[[142 114 126 142 143 136 149 118 142 132 126 126 120 135 137 140]
 [137 109 111 115 146 148 131 124 136 110 111 116 111 127 114 135]
 [119 147 138 144 117 118 131 131 121 138 136 143 148 141 146 135]]
->
[[140 137 135 120 126 126 132 142 118 149 136 143 142 126 114 142]
 [135 114 127 111 116 111 110 136 124 131 148 146 115 111 109 137]
 [135 146 141 148 143 136 138 121 131 131 118 117 144 138 147 119]]

[[145 105 142 115 102]
 [117 155 108 143 158]
 [130 106 148 113 106]]
->
[[102 115 142 105 145]
 [158 143 108 155 117]
 [106 113 148 106 130]]

[[122 133 135 118 124 118 126 126 129 127]
 [124 132 132 121 125 121 127 127 129 127]
 [143 115 112 152 139 153 132 134 126 131]
 [136 121 119 140 133 141 130 132 127 130]
 [125 131 132 123 126 123 127 127 129 127]
 [117 139 140 109 120 109 125 124 130 126]
 [131 125 125 133 130 133 129 129 128 128]
 [127 128 129 128 128 127 127 128 128 128]]
->
[[127 129 126 126 118 124 118 135 133 122]
 [127 129 127 127 121 125 121 132 132 124]
 [131 126 134 132 153 139 152 112 115 143]
 [130 127 132 130 141 133 140 119 121 136]
 [127 129 127 127 123 126 123 132 131 125]
 [126 130 124 125 109 120 109 140 139 117]
 [128 128 129 129 133 130 133 125 125 131]
 [128 128 128 127 127 128 128 129 128 127]]

[[112 127 138 128 135 134 154 117]
 [110 144 113 146 151 131 111 105]
 [110 118 122 120 151 131 142 107]
 [107 131 154 139 117 124 150 129]
 [135 132 133 118 124 139 123 131]
 [130 153 145 129 144 136 153 132]
 [155 151 145 130 103 141 145 141]]
->
[[117 154 134 135 128 138 127 112]
 [105 111 131 151 146 113 144 110]
 [107 142 131 151 120 122 118 110]
 [129 150 124 117 139 154 131 107]
 [131 123 139 124 118 133 132 135]
 [132 153 136 144 129 145 153 130]
 [141 145 141 103 130 145 151 155]]

[[104 156 118 127 115]
 [129 112 108 119 136]
 [130 106 138 118 143]]
->
[[115 127 118 156 104]
 [136 119 108 112 129]
 [143 118 138 106 130]]

[[127 125 128 138 130 129 118 119 126 129 131 128]
 [128 125 128 121 132 127 134 129 129 127 131 127]
 [128 124 130 153 133 128 134 128 125 131 127 131]
 [133 126 131 139 131 128 132 121 127 132 127 129]
 [129 124 129 128 125 127 130 138 132 135 126 123]
 [133 130 130 132 120 128 122 125 127 136 128 125]]
->
[[128 131 129 126 119 118 129 130 138 128 125 127]
 [127 131 127 129 129 134 127 132 121 128 125 128]
 [131 127 131 125 128 134 128 133 153 130 124 128]
 [129 127 132 127 121 132 128 131 139 131 126 133]
 [123 126 135 132 138 130 127 125 128 129 124 129]
 [125 128 136 127 125 122 128 120 132 130 130 133]]
---
[[116 115 113 142 142 142]
 [146 147 148 114 114 114]
 [148 149 151 108 108 108]
 [139 139 140 124 124 124]
 [118 118 117 136 136 136]
 [116 116 115 136 136 136]
 [128 128 127 128 128 128]
 [150 151 153 111 111 111]
 [135 135 136 127 127 127]
 [109 108 106 145 145 145]]
->
[[142 116 115 113 142 142]
 [114 146 147 148 114 114]
 [108 148 149 151 108 108]
 [124 139 139 140 124 124]
 [136 118 118 117 136 136]
 [136 116 116 115 136 136]
 [128 128 128 127 128 128]
 [111 150 151 153 111 111]
 [127 135 135 136 127 127]
 [145 109 108 106 145 145]]

[[130 128 129 130 119 112 133 133]
 [131 128 129 131 119 113 133 133]
 [128 128 129 128 139 149 125 123]
 [129 129 129 128 140 149 125 123]
 [128 128 129 128 139 149 125 123]
 [128 128 129 128 139 149 125 123]
 [129 129 129 128 140 149 125 123]
 [128 128 129 128 139 149 125 123]
 [130 128 129 130 119 112 133 133]
 [130 128 129 130 119 112 133 133]
 [128 128 129 128 139 149 125 123]
 [128 128 129 128 139 149 125 123]]
->
[[133 130 128 129 130 119 112 133]
 [133 131 128 129 131 119 113 133]
 [123 128 128 129 128 139 149 125]
 [123 129 129 129 128 140 149 125]
 [123 128 128 129 128 139 149 125]
 [123 128 128 129 128 139 149 125]
 [123 129 129 129 128 140 149 125]
 [123 128 128 129 128 139 149 125]
 [133 130 128 129 130 119 112 133]
 [133 130 128 129 130 119 112 133]
 [123 128 128 129 128 139 149 125]
 [123 128 128 129 128 139 149 125]]

[[134 135]
 [154 130]]
->
[[135 134]
 [130 154]]

[[136 122 139 137 110 131 126 120]
 [126 135 142 127 138 138 137 117]
 [124 138 116 111 129 129 124 131]
 [119 121 124 120 126 137 150 131]]
->
[[120 136 122 139 137 110 131 126]
 [117 126 135 142 127 138 138 137]
 [131 124 138 116 111 129 129 124]
 [131 119 121 124 120 126 137 150]]

[[121 122 136 134 128 131 132 124 135 135 124]
 [124 127 124 122 133 124 129 126 121 127 129]
 [128 117 129 130 125 128 128 129 117 128 133]
 [137 125 131 127 124 117 116 125 123 123 135]
 [134 105 130 135 131 111 121 111 129 132 128]
 [120 137 143 120 128 130 127 129 134 133 123]
 [138 140 124 118 116 129 126 145 118 118 122]]
->
[[124 121 122 136 134 128 131 132 124 135 135]
 [129 124 127 124 122 133 124 129 126 121 127]
 [133 128 117 129 130 125 128 128 129 117 128]
 [135 137 125 131 127 124 117 116 125 123 123]
 [128 134 105 130 135 131 111 121 111 129 132]
 [123 120 137 143 120 128 130 127 129 134 133]
 [122 138 140 124 118 116 129 126 145 118 118]]

[[132 130 134 139 121 148 151 115 124 144 144 128 121 129 110 124]
 [129 130 129 137 120 148 150 115 123 138 143 128 125 131 115 128]
 [129 130 129 134 123 141 142 120 125 134 138 127 127 131 121 128]
 [130 128 130 136 118 149 151 112 123 140 143 129 123 127 113 129]
 [131 130 133 137 123 143 145 119 125 139 141 127 123 130 115 125]
 [127 132 127 135 126 138 139 125 126 128 136 125 131 136 126 129]]
->
[[124 132 130 134 139 121 148 151 115 124 144 144 128 121 129 110]
 [128 129 130 129 137 120 148 150 115 123 138 143 128 125 131 115]
 [128 129 130 129 134 123 141 142 120 125 134 138 127 127 131 121]
 [129 130 128 130 136 118 149 151 112 123 140 143 129 123 127 113]
 [125 131 130 133 137 123 143 145 119 125 139 141 127 123 130 115]
 [129 127 132 127 135 126 138 139 125 126 128 136 125 131 136 126]]

[[127 127 133 127 142]
 [122 129 137 126 134]
 [135 122 126 118 133]
 [128 120 123 132 133]
 [138 125 118 115 128]
 [133 142 141 129 116]
 [124 141 119 125 124]
 [129 149 111 134 110]]
->
[[142 127 127 133 127]
 [134 122 129 137 126]
 [133 135 122 126 118]
 [133 128 120 123 132]
 [128 138 125 118 115]
 [116 133 142 141 129]
 [124 124 141 119 125]
 [110 129 149 111 134]]
